-11 -32 -23
-13 -19 -26
-13 -19 34
-9 21 7
=>
-11 -32
-13 -19
-13 -19

6 23 -6 12 -12
8 10 25 17 1
6 11 -3 20 -29
-2 4 -9 -14 -14
5 14 30 -9 30
=>
6 23
8 10
6 11

-16 -9 7 10 1
-8 2 9 19 -2
-37 -15 5 25 2
=>
-16 -9
-8 2
-37 -15

-12 -4 8
4 1 -3
2 1 -4
19 8 -22
28 11 -31
=>
-12 -4
4 1
2 1

-23 0 0 0 -28
19 -9 0 -2 22
-13 -34 25 -30 20
5 38 27 14 -31
-9 -29 -34 0 23
=>
-23 0
19 -9
-13 -34

-24 -37 18 8
31 -29 -8 -10
27 -19 -2 -14
35 -32 -12 2
19 -27 -7 -17
=>
-24 -37
31 -29
27 -19

-39 -9 1
-6 32 25
14 10 8
14 -5 25
=>
-39 -9
-6 32
14 10
---
-1 11 6 -8 -10 4 12
-19 -7 17 11 -15 -14 11
-19 -17 -11 -1 9 17 19
-15 -8 10 14 -1 -15 -8
27 -1 -27 21 11 -29 12
-4 13 -8 -7 13 -3 -11
23 3 -22 -16 12 23 2
-15 5 15 -5 -15 5 16
-4 -10 10 5 -12 2 11
=>
11 6 -8 -10 4 12 -1
-7 17 11 -15 -14 11 -19
-17 -11 -1 9 17 19 -19
-8 10 14 -1 -15 -8 -15
-1 -27 21 11 -29 12 27
13 -8 -7 13 -3 -11 -4
3 -22 -16 12 23 2 23
5 15 -5 -15 5 16 -15
-10 10 5 -12 2 11 -4

25 7 -6 23 1 6 -3 0 -20 -8 -14 9 -30 -8
-13 -3 5 -24 5 0 10 -1 15 11 16 -6 28 7
-20 -6 5 -21 7 -1 9 0 21 11 21 -2 28 10
-30 -11 -6 -5 -12 -10 -12 5 -5 10 -8 -7 -12 -10
21 7 -8 20 -2 2 -8 1 -16 -8 -14 6 -26 -1
=>
7 -6 23 1 6 -3 0 -20 -8 -14 9 -30 -8 25
-3 5 -24 5 0 10 -1 15 11 16 -6 28 7 -13
-6 5 -21 7 -1 9 0 21 11 21 -2 28 10 -20
-11 -6 -5 -12 -10 -12 5 -5 10 -8 -7 -12 -10 -30
7 -8 20 -2 2 -8 1 -16 -8 -14 6 -26 -1 21

0 1 -6 22 29 30
-1 1 -11 26 29 29
-9 25 -29 29 30 29
0 0 0 1 4 19
0 0 -1 2 12 26
=>
1 -6 22 29 30 0
1 -11 26 29 29 -1
25 -29 29 30 29 -9
0 0 1 4 19 0
0 -1 2 12 26 0

1 2 -1 0 30 -1 2
3 7 4 3 -3 -1 5
=>
2 -1 0 30 -1 2 1
7 4 3 -3 -1 5 3

15 -1 -33
5 -17 2
5 -6 -37
2 -33 -21
-1 11 3
38 24 -6
21 4 28
0 25 8
22 38 18
=>
-1 -33 15
-17 2 5
-6 -37 5
-33 -21 2
11 3 -1
24 -6 38
4 28 21
25 8 0
38 18 22

-34 -15 12 10 0 -12 -11 -14 -11 -16 0 -14 -13
-1 -13 -25 17 9 9 -17 11 11 19 14 26 10
2 -11 -25 15 11 -16 -16 -14 -9 14 13 17 -14
18 13 5 3 15 -11 13 -12 -13 -7 13 -12 -12
13 16 -1 6 -9 -37 14 -32 -17 12 -7 13 -33
30 19 -9 -9 -7 2 15 3 3 12 -7 11 3
-17 -2 -25 27 11 14 -3 13 15 -18 14 -19 14
=>
-15 12 10 0 -12 -11 -14 -11 -16 0 -14 -13 -34
-13 -25 17 9 9 -17 11 11 19 14 26 10 -1
-11 -25 15 11 -16 -16 -14 -9 14 13 17 -14 2
13 5 3 15 -11 13 -12 -13 -7 13 -12 -12 18
16 -1 6 -9 -37 14 -32 -17 12 -7 13 -33 13
19 -9 -9 -7 2 15 3 3 12 -7 11 3 30
-2 -25 27 11 14 -3 13 15 -18 14 -19 14 -17

-4 18 -8 16 11 12 2 5 -21 -19 -21 12 19
-10 17 -17 12 8 18 7 2 -13 -17 -11 0 6
13 25 -17 10 15 13 10 4 -15 -30 -13 -9 -1
-10 13 -24 10 -6 17 2 2 -21 -33 -12 -10 3
3 27 -17 4 11 17 9 5 -14 -21 -12 -5 2
=>
18 -8 16 11 12 2 5 -21 -19 -21 12 19 -4
17 -17 12 8 18 7 2 -13 -17 -11 0 6 -10
25 -17 10 15 13 10 4 -15 -30 -13 -9 -1 13
13 -24 10 -6 17 2 2 -21 -33 -12 -10 3 -10
27 -17 4 11 17 9 5 -14 -21 -12 -5 2 3
---
31 -6
-18 -10
=>
-6 -18

5 16 15 7
3 9 19 9
10 7 4 29
=>
7 19 7

2 11
28 -17
=>
11 28

24 30
1 -8
3 25
-13 2
-4 2
=>
30 1

-12 -16
-35 1
=>
-16 -35

-20 2 -11 7 0
5 -16 -12 2 0
-11 39 -18 14 11
1 15 -25 -11 1
=>
0 2 -18 15

4 9 0
0 20 -4
1 31 -3
-7 3 -1
=>
0 20 1

0 6 10 8
-2 30 5 14
11 -2 9 -5
=>
8 5 -2

-28 32 0 -12
-35 24 -17 -20
0 -15 -4 -14
-17 12 -24 -15
1 -21 25 38
=>
-12 -17 -15 -17
---
33 -13 -9
-36 2 21
-24 -9 10
-33 -5 9
-23 7 19
0 7 -19
3 7 -6
27 -1 14
-34 -3 11
24 -2 11
20 -3 6
18 -10 -8
=>
-9 33 -13
21 -36 2
10 -24 -9
9 -33 -5
19 -23 7
-19 0 7
-6 3 7
14 27 -1
11 -34 -3
11 24 -2
6 20 -3
-8 18 -10

13 -2 32 -2 17 23 37
-4 2 -31 12 -9 1 -32
1 -9 21 1 -1 14 25
=>
37 13 -2 32 -2 17 23
-32 -4 2 -31 12 -9 1
25 1 -9 21 1 -1 14

-22 -34 13 -6 -14 11 -22 9
-26 9 -22 0 14 -13 8 -27
-38 -12 -18 0 10 -9 -5 -25
-39 -21 -13 -2 5 -5 -11 -20
-8 -29 16 -6 -17 13 -20 19
-18 -33 15 -6 -16 13 -22 13
=>
9 -22 -34 13 -6 -14 11 -22
-27 -26 9 -22 0 14 -13 8
-25 -38 -12 -18 0 10 -9 -5
-20 -39 -21 -13 -2 5 -5 -11
19 -8 -29 16 -6 -17 13 -20
13 -18 -33 15 -6 -16 13 -22

27 40 17 29 9 15 -22 35 11
-25 -18 16 -7 1 -4 -3 -12 27
1 12 13 6 -4 11 -17 24 12
=>
11 27 40 17 29 9 15 -22 35
27 -25 -18 16 -7 1 -4 -3 -12
12 1 12 13 6 -4 11 -17 24

9 -24 35 -8 -3 -4 5 23 -40 -7
-7 1 35 1 13 -10 2 -4 -12 11
=>
-7 9 -24 35 -8 -3 -4 5 23 -40
11 -7 1 35 1 13 -10 2 -4 -12

8 -6 -12 2 -16 37 -9 16 9 25 -15 -3 13
-1 -24 4 13 -4 -14 -4 2 -14 -19 -5 13 -3
7 -2 1 -1 -7 12 2 4 8 12 -8 -2 8
0 -23 2 11 -5 -15 -5 1 -15 -17 -5 16 -2
0 -22 0 9 -8 -17 -7 1 -17 -14 -6 20 -2
-2 -13 -5 2 -8 -14 -8 1 -14 -7 -3 18 -2
=>
13 8 -6 -12 2 -16 37 -9 16 9 25 -15 -3
-3 -1 -24 4 13 -4 -14 -4 2 -14 -19 -5 13
8 7 -2 1 -1 -7 12 2 4 8 12 -8 -2
-2 0 -23 2 11 -5 -15 -5 1 -15 -17 -5 16
-2 0 -22 0 9 -8 -17 -7 1 -17 -14 -6 20
-2 -2 -13 -5 2 -8 -14 -8 1 -14 -7 -3 18

-3 -15 7 0
-9 -12 -8 21
2 -11 35 -19
1 29 -3 -4
-26 35 9 11
4 -20 3 9
-19 -22 13 -24
1 -20 19 -2
-3 -29 -18 -4
-10 19 14 17
-1 13 1 0
=>
0 -3 -15 7
21 -9 -12 -8
-19 2 -11 35
-4 1 29 -3
11 -26 35 9
9 4 -20 3
-24 -19 -22 13
-2 1 -20 19
-4 -3 -29 -18
17 -10 19 14
0 -1 13 1
